Each row has a name. Each piece below is followed by the name of the row it came from, unless a question asks for something else. Each question is about the rows just above it. Some pieces are copies with a little noise.

Columns, left to right: W Z H M S Y D
[107 144  79 165  88 142 140] = sedi
[ 80 150  86 172  87 164 171] = mizib
[174  89 162  92 142 114  96] = Bipu
[ 94  95 121 111  95 110 146] = bimi
[153 158  89 164 130 149 125] = Budut
[115 163 105 146 112 136 154] = samot
What is the next entry after [ 89 164 130]? : [149]
Which column holds this, read top down? [ 79  86 162 121] : H
asked: [ 80 151  85 172  87 164 171] : mizib
asked: [114 163 106 146 110 135 155] : samot
Which column holds this, read top down? [164 114 110 149 136] : Y

Columns, left to right: J X L G A
[147 135 173 120 114] : Sug
[152 135 166  86 112] : Balo
[153  90 157 172 164] : Piv
[159 104  91 167 104] : tifod
[142 138 171 121  88] : viku
[120 104  91 139 163] : zosi
asked: [159 103  91 168 103] : tifod
Which column holds [152 153 159 142] top down? : J
Where do [120 104  91 139 163] appear? : zosi
asked: [152 135 166  88 112] : Balo
The next entry after [157 172]: : [164]

Columns, left to right: F P Q C T E
[115 105 122 147  99 116] : modun
[115 105 147 122 172 140] : dava
[129 160 122 129 140 132] : dif
[145  97 122 147 181 167] : kazef
asked: [145  97 122 147 181 167] : kazef
The next entry after [115 105 122 147]: : [99]
The next entry after [ 97 122 147 181]: : [167]
asked: [129 161 121 128 142 132] : dif
[115 129] is in which column, read top down? : F
Give the next entry after [129 160 122]. : [129]

Columns, left to right: nati Zati miv kebu Pere muto fut dib surim
[143 186 148 106 122  75 107 141 126]  kizu
[118 146 142 117 128 127 122 140 135]  Kore
[104 120 152 121 146 181 141 138 145]  Gimup
[130 133 147 125 146 140 139 114 114]  zaket
[152 178 134 121 126  97 116 118 113]  kab
[147 153 109 128 106  80 108 131 124]  nazev
What is the next entry after [121 146]? : [181]
asked: [117 145 143 117 128 128 123 141 135] : Kore

Columns, left to right: gotas saf Nolus nez Kopeb sotuk tes vepus Lokod
[137 140 163 112 114 135 124 136 122] = Tur
[121  74 111  99  75 174 124 109  88] = vop
[113  69 115 100  66 184 124 102  77] = zupi
[140 163 137 145 161  97 133 145 156] = nor
Which column holds this, read top down? [124 133] : tes
Which column holds this, read top down? [75 66] : Kopeb
Which column holds this, read top down? [184  97] : sotuk
The next entry after [140 163 137]: : [145]
asked: [138 139 163 111 112 133 124 136 122] : Tur
What is the next entry after [113  69 115]? : [100]
asked: [114  67 116  97  67 185 123 102  76] : zupi

Columns, left to right: tiv Pudo kuli kuz Sopu nis Tor foge
[115 175 134 145 146  90 144 106] : repav
[115 175 134 145 146  82 103 120] : siduk
[187 111  87 159 174 172 171 128] : basez
asked: [188 111  88 159 174 172 171 128] : basez
What is the next entry after [146  82]? : [103]
Which column holds this, read top down? [175 111] : Pudo
[115 187] is in which column, read top down? : tiv
asked: [115 175 134 146 146  82 103 121] : siduk

Columns, left to right: K N R B V U
[140 142 112  98 145 156] -> Beg
[128 127 124  94  78 122] -> Tipa
[131 130 120  89  84 129] -> lub
[127 129 132 159 172 133] -> Biz
[141 143  98 112 141 156] -> mafif
Which column holds this, read top down? [142 127] : N
[130 129] is in which column, read top down? : N
Give the next entry after [112  98]. : [145]
Which column holds this, read top down? [124 120] : R

Columns, left to right: guvef vef dibev Padag vuzeg mafo
[125 177 120 126 124 146] -> lefu
[116 112 148 130 162 158] -> ner
[118 114 145 132 141 145] -> Suz
[120 120 126 124 177 160] -> zoga
asked: [118 120 125 123 176 162] : zoga
Give the next entry after [120 126 124 177]. : [160]
Which column holds [146 158] top down? : mafo
Which column holds [177 112 114] top down? : vef
asked: [124 176 121 125 123 147] : lefu
Which column holds this, read top down? [126 130] : Padag

